Here is a tiny trained network, its code and every weight. The questions are about switching its units off for an input and a class, where a switched-off unit gives its printed mean instead of its output.

import numpy as np


def w(rows, s, z=0):
    codes = np.array(rows[::2]) - 128.0
    scale = np.full(codes.shape[1], s)
    scale[-1] = z or s
    return codes * scale


def norm(h):
    return h / np.sqrt((h * h).mean(-1, keepdims=True) + 1e-5)


def f(y):
    return y / 2 * (1 + np.tanh(0.7978845608 * (y + 0.044715 * y**3)))


def log_softmax(a):
    a = a - a.max(-1, keepdims=True)
    return a - np.log(np.exp(a).sum(-1, keepdims=True))


def net(x, mask):
    res = np.array(x, float).reshape(1, 8) / 4 @ E
    u = 0
    for l in range(3):
        y = f(norm(res) @ A[l][:, :-1].T + A[l][:, -1])
        res = res + np.where(mask[u : u + 11], y, B[l][:, -1]) @ B[l][:, :-1]
        u += 11
    return log_softmax(norm(res)[-1] @ U[:, :-1].T + U[:, -1])


A, B = {}, {}
E = w([
[132,126,125,131,122,130,120,128],'x0',
[70,156,71,75,86,42,79,212],'x1',
[127,130,131,126,129,126,131,127],'x2',
[166,170,214,114,176,174,69,251],'x3',
[229,15,164,55,86,89,133,138],'x4',
[192,210,33,37,103,201,241,165],'x5',
[122,136,137,115,144,114,145,127],'x6',
[121,140,142,109,154,104,152,126],'x7',
],0.0033)
A[0] = w([
[132,161,230,78,162,160,93,223,111],'L0N0',
[153,99,127,130,109,98,80,112,124],'L0N1',
[151,1,183,104,14,95,195,182,56],'L0N2',
[85,81,77,84,97,89,151,29,1],'L0N3',
[97,187,88,176,207,173,107,80,90],'L0N4',
[102,175,88,84,59,27,61,164,71],'L0N5',
[67,149,90,159,69,115,184,68,53],'L0N6',
[114,142,127,99,33,99,127,59,36],'L0N7',
[160,178,182,172,161,168,125,221,133],'L0N8',
[82,94,83,82,103,107,117,13,80],'L0N9',
[101,131,89,133,59,80,175,16,42],'L0N10',
],0.0044,0.0021)
B[0] = w([
[210,80,34,173,185,101,101,136,253],'L0N0',
[116,120,144,78,132,68,137,130,158],'L0N1',
[155,206,98,84,139,76,51,4,239],'L0N2',
[196,110,76,153,195,110,119,136,170],'L0N3',
[100,145,114,73,131,132,87,23,203],'L0N4',
[3,2,108,101,145,236,152,86,216],'L0N5',
[152,153,116,146,161,107,96,170,168],'L0N6',
[142,117,126,89,169,127,156,187,123],'L0N7',
[125,111,47,172,167,131,103,149,231],'L0N8',
[171,151,150,169,207,78,161,218,190],'L0N9',
[152,96,57,222,212,193,118,208,198],'L0N10',
],0.0053,0.0019)
A[1] = w([
[160,182,66,76,63,232,226,115,130],'L1N0',
[184,107,231,178,177,242,167,41,108],'L1N1',
[235,140,174,199,122,142,190,66,112],'L1N2',
[101,233,79,83,154,127,106,126,140],'L1N3',
[77,113,100,74,73,78,123,224,5],'L1N4',
[74,106,187,184,139,83,89,113,74],'L1N5',
[65,115,231,125,128,107,58,111,49],'L1N6',
[86,68,204,165,221,61,80,117,224],'L1N7',
[108,73,93,163,1,133,193,65,155],'L1N8',
[154,140,68,152,148,62,78,92,124],'L1N9',
[186,215,77,57,117,143,182,217,146],'L1N10',
],0.0045,0.0012)
B[1] = w([
[146,97,241,162,76,64,173,189,212],'L1N0',
[11,33,93,47,129,135,129,162,202],'L1N1',
[74,99,70,79,113,158,93,161,189],'L1N2',
[110,159,141,114,77,122,122,131,165],'L1N3',
[75,2,109,144,156,189,133,95,135],'L1N4',
[177,116,174,167,45,98,171,145,171],'L1N5',
[139,147,163,120,126,114,230,155,160],'L1N6',
[143,144,135,145,74,164,175,164,253],'L1N7',
[148,106,135,171,204,118,102,138,131],'L1N8',
[143,148,141,128,127,153,187,201,183],'L1N9',
[144,77,246,217,124,120,146,121,198],'L1N10',
],0.0049,0.0038)
A[2] = w([
[91,83,183,151,9,79,135,193,196],'L2N0',
[114,81,215,237,69,55,121,114,85],'L2N1',
[185,134,95,218,176,165,30,181,61],'L2N2',
[66,230,178,131,244,103,146,125,158],'L2N3',
[249,70,167,41,158,90,123,62,156],'L2N4',
[210,54,116,180,119,141,56,131,244],'L2N5',
[179,182,66,29,94,123,126,120,58],'L2N6',
[156,90,201,94,219,206,29,224,80],'L2N7',
[61,71,88,6,151,242,161,132,224],'L2N8',
[86,228,80,194,117,166,130,128,74],'L2N9',
[40,253,123,203,72,167,90,63,74],'L2N10',
],0.0044,0.0011)
B[2] = w([
[93,160,182,132,104,209,135,79,254],'L2N0',
[240,208,153,118,128,191,218,198,219],'L2N1',
[170,104,90,99,208,68,199,161,184],'L2N2',
[189,79,83,93,124,124,79,127,148],'L2N3',
[93,219,85,108,132,158,19,80,221],'L2N4',
[97,236,100,142,203,92,192,145,222],'L2N5',
[162,255,200,119,112,116,174,75,120],'L2N6',
[92,83,34,147,149,78,195,65,188],'L2N7',
[1,57,176,215,45,100,58,134,213],'L2N8',
[202,117,147,60,182,85,92,76,165],'L2N9',
[214,169,136,20,87,82,73,53,186],'L2N10',
],0.0046,0.0034)
U = w([
[159,107,52,161,232,87,168,174,59],'0',
[148,169,253,157,64,165,188,157,124],'1',
[10,35,142,125,90,149,83,109,254],'2',
[170,196,131,30,123,88,16,40,79],'3',
],0.013,0.00083)

Each question gives the input, the list of numbers given to net, and the class t.
The units are the neurons (one row each of A and B). Each row of codes is followed by its name. A weight is (code - 128) times the scale printed after its matrix; where a second scale follows, it is the last column's (A, B and U).
mask holds one flag per neuron, layer by layer. A switched-off neuron (its flag False) gives its mean, the last column of its row in B, instead of its output. The means were averaged over made-up inputs and are rounded, as every weight is.
A unit's drop is (log p(t) with every unit on - log p(t) with that unit switched off) / (log p(t) with every unit on - log p(t) with every unit switched off).
The circuit of an input: a set's keep is (log p(t) with only the set's units on - log p(t) with every unit switched off) / (log p(t) with every unit on - log p(t) with every unit switched off). Starting from the 12 units with the biggest drops (on a tie, the unit counted first), units are removed one at a time, each time the one whose removal leaves the highest keep (on an exact tie, the one counted first), for as long as the keep stays at least 0.8.
units of the circuit, in order: the units of the circuit, biggest drop first
k most important neurons: the k neurons with the biggest drops, biggest first
top k neurons in layer l: the k neurons of layer l with the biggest drops, biggest first
input [1,-1,0,-2,6,5,4,-8], class 3: units of the circuit, in order	[L0N2]
input [4,2,0,-1,5,-5,7,8], class 1: 3 most important neurons	[L1N7, L0N4, L1N5]
input [8,5,-6,1,7,-7,3,3], class 1: units of the circuit, in order	[L1N7, L2N1]
input [-4,5,-5,-3,8,7,3,-4], class 3: top 3 neurons in layer 1	[L1N7, L1N5, L1N6]
input [0,-1,-7,-8,7,-2,7,-4], class 0: 2 most important neurons	[L0N10, L0N9]
input [1,-7,6,-2,6,5,0,-4], class 2: 2 most important neurons	[L1N1, L1N2]
input [3,-4,-8,-8,6,-8,-4,-3], class 0: top 2 neurons in layer 0	[L0N3, L0N10]
input [2,-2,1,-7,-8,-2,-3,-7], class 3: top 2 neurons in layer 2	[L2N10, L2N9]
input [-8,-8,2,6,-4,-7,-4,4], class 2: 3 most important neurons	[L1N1, L1N0, L1N10]
input [-2,4,3,-3,7,8,-6,4], class 1: top 2 neurons in layer 1	[L1N0, L1N10]
input [4,-4,3,5,-3,0,8,8], class 0: top 3 neurons in layer 0	[L0N0, L0N8, L0N5]
input [-3,8,3,-6,-7,8,5,-2], class 1: 2 most important neurons	[L1N0, L0N2]
input [-1,0,8,-6,7,6,-3,-5], class 3: top 2 neurons in layer 1	[L1N7, L1N5]
input [-8,4,-8,6,2,5,-1,-4], class 0: units of the circuit, in order	[L0N0]
input [-3,6,-6,0,-5,2,-8,4], class 2: 2 most important neurons	[L0N5, L0N2]
input [8,-7,-1,-2,-6,3,-7,-1], class 2: 3 most important neurons	[L1N1, L0N2, L2N8]
input [1,2,-2,-4,-8,7,7,3], class 3: 2 most important neurons	[L2N10, L0N4]
input [-8,-2,5,4,5,4,3,-6], class 3: 3 most important neurons	[L0N2, L2N4, L0N10]
input [4,0,-3,-3,3,-4,-7,6], class 1: 2 most important neurons	[L0N0, L1N7]
input [7,1,5,-4,-1,7,1,-5], class 1: units of the circuit, in order	[L1N0]
input [-5,5,-5,7,-6,-7,3,-2], class 0: top 3 neurons in layer 0	[L0N0, L0N8, L0N2]
input [-4,-8,-7,4,-7,7,8,4], class 2: top 2 neurons in layer 0	[L0N2, L0N4]
input [2,8,0,-6,5,4,2,-7], class 2: 3 most important neurons	[L0N5, L0N0, L2N8]
input [3,-2,8,1,4,-3,0,2], class 3: 2 most important neurons	[L0N2, L2N4]
input [3,-6,-2,1,-6,2,2,0], class 2: 2 most important neurons	[L1N1, L2N8]
input [-3,-3,-5,-3,-5,6,4,2], class 1: top 2 neurons in layer 1	[L1N0, L1N10]
